Below are the code and all the weights of a small trained network. Each question names an input and a class and asks about switching units off, where a switched-off unit gives its printed mean instead of its output.

import numpy as np


def w(rows, s, z=0):
    codes = np.array(rows[::2]) - 128.0
    scale = np.full(codes.shape[1], s)
    scale[-1] = z or s
    return codes * scale


def norm(h):
    return h / np.sqrt((h * h).mean(-1, keepdims=True) + 1e-5)


def f(y):
    return y / 2 * (1 + np.tanh(0.7978845608 * (y + 0.044715 * y**3)))


def log_softmax(a):
    a = a - a.max(-1, keepdims=True)
    return a - np.log(np.exp(a).sum(-1, keepdims=True))


def net(x, mask):
    res = np.array(x, float).reshape(1, 3) / 4 @ E
    u = 0
    for l in range(2):
        y = f(norm(res) @ A[l][:, :-1].T + A[l][:, -1])
        res = res + np.where(mask[u : u + 11], y, B[l][:, -1]) @ B[l][:, :-1]
        u += 11
    return log_softmax(norm(res)[-1] @ U[:, :-1].T + U[:, -1])


A, B = {}, {}
E = w([
[175,167,219],'x0',
[247,1,118],'x1',
[196,199,59],'x2',
],0.00093)
A[0] = w([
[61,126,184,109],'0.n1',
[200,81,80,87],'0.n2',
[80,98,34,9],'0.n3',
[65,188,115,117],'0.n4',
[191,187,28,80],'0.n5',
[166,157,153,115],'0.n6',
[11,19,112,96],'0.n7',
[183,211,47,115],'0.n8',
[162,166,161,172],'0.n9',
[132,145,25,58],'0.n10',
[70,80,2,5],'0.n11',
],0.0056,0.0017)
B[0] = w([
[165,86,146,179],'0.n1',
[141,51,65,188],'0.n2',
[247,196,117,143],'0.n3',
[152,92,47,202],'0.n4',
[59,70,177,208],'0.n5',
[162,198,145,131],'0.n6',
[87,128,211,254],'0.n7',
[40,86,227,220],'0.n8',
[183,173,175,163],'0.n9',
[88,167,251,162],'0.n10',
[252,190,184,184],'0.n11',
],0.0032,0.0017)
A[1] = w([
[73,207,47,113],'1.n1',
[96,189,108,53],'1.n2',
[68,217,158,112],'1.n3',
[154,28,25,131],'1.n4',
[213,211,166,5],'1.n5',
[77,158,140,51],'1.n6',
[64,194,118,161],'1.n7',
[138,127,98,68],'1.n8',
[87,154,98,134],'1.n9',
[253,147,159,65],'1.n10',
[126,221,155,175],'1.n11',
],0.0053,0.0012)
B[1] = w([
[91,70,75,148],'1.n1',
[106,196,119,113],'1.n2',
[130,86,105,246],'1.n3',
[92,133,36,192],'1.n4',
[252,77,165,138],'1.n5',
[160,120,89,149],'1.n6',
[168,74,91,206],'1.n7',
[191,158,98,79],'1.n8',
[235,28,77,129],'1.n9',
[200,68,99,193],'1.n10',
[201,67,149,204],'1.n11',
],0.0031,0.0014)
U = w([
[93,6,2,194],'0',
[18,78,225,196],'1',
[239,72,179,191],'2',
[91,133,130,153],'3',
[93,183,99,34],'4',
[124,215,99,5],'5',
[123,217,95,2],'6',
[138,166,107,19],'7',
],0.0089,0.0051)

Each question gives the input, the list of numbers given to net, and the class t.
The units are the neurons (one row each of A and B). Each row of codes is followed by its name. A weight is (code - 128) times the scale printed after its matrix; where a second scale follows, it is the last column's (A, B and U).
mask holds one flag per neuron, layer by layer. A switched-off neuron (its flag False) gives its mean, the last column of its row in B, instead of its output. The means were averaged over made-up inputs and are rounded, as every weight is.
A unit's drop is (log p(t) with every unit on - log p(t) with that unit switched off) / (log p(t) with every unit on - log p(t) with every unit switched off).
The circuit of an input: a set's keep is (log p(t) with only the set's units on - log p(t) with every unit switched off) / (log p(t) with every unit on - log p(t) with every unit switched off). Starting from the 12 units with the biggest drops (on a tie, the unit counted first), units are removed one at a time, each time the one whose removal leaves the highest keep (on an exact tie, the one counted first), for as long as the keep stays at least 0.8.
units of the circuit, in order: the units of the circuit, biggest drop first
most important unit: the unit with the biggest drop
k most important neurons: the k neurons with the biggest drops, biggest first
k most important neurons of layer l: the k neurons of layer l with the biggest drops, biggest first
drop when u is switched off: that unit's drop, to one decimal
input [5,-6,8], class 1: units of the circuit, in order : [0.n8]
input [3,-6,7], class 1: 3 most important neurons of layer 0 : [0.n8 0.n5 0.n2]
input [-8,-7,-5], class 2: 3 most important neurons : [0.n11 0.n3 1.n11]
input [8,-3,8], class 1: 2 most important neurons : [0.n8 0.n5]
input [5,8,-2], class 0: 3 most important neurons : [0.n11 1.n4 0.n3]
input [3,7,-6], class 0: 2 most important neurons : [0.n8 0.n10]
input [-7,-8,7], class 0: 4 most important neurons : [0.n4 0.n7 1.n7 1.n9]
input [-7,-5,6], class 2: units of the circuit, in order : [0.n11 1.n11]
input [3,5,8], class 1: 2 most important neurons : [0.n8 0.n4]
input [-6,0,3], class 2: 2 most important neurons : [0.n11 0.n3]
input [-5,4,-6], class 1: 2 most important neurons : [0.n7 0.n4]
input [6,0,8], class 1: 2 most important neurons : [0.n8 0.n5]
input [0,-8,-7], class 0: 2 most important neurons of layer 1 : [1.n9 1.n7]
input [-6,-7,2], class 0: most important neuron : [0.n4]
input [-8,1,5], class 2: 2 most important neurons of layer 0 : [0.n11 0.n3]
input [-7,5,0], class 2: 3 most important neurons of layer 0 : [0.n11 0.n3 0.n4]
input [-5,2,-3], class 2: 3 most important neurons : [0.n11 0.n3 0.n8]
input [-6,5,-7], class 1: 2 most important neurons : [0.n7 0.n4]
input [-7,-6,6], class 2: 4 most important neurons of layer 0 : [0.n11 0.n3 0.n10 0.n2]
input [8,-2,-4], class 2: most important unit : 0.n8
input [0,-6,3], class 0: drop when 0.n7 is switched off : 0.1
input [7,-2,7], class 1: drop when 0.n3 is switched off : 0.5
input [-5,1,2], class 2: drop when 0.n11 is switched off : 1.3
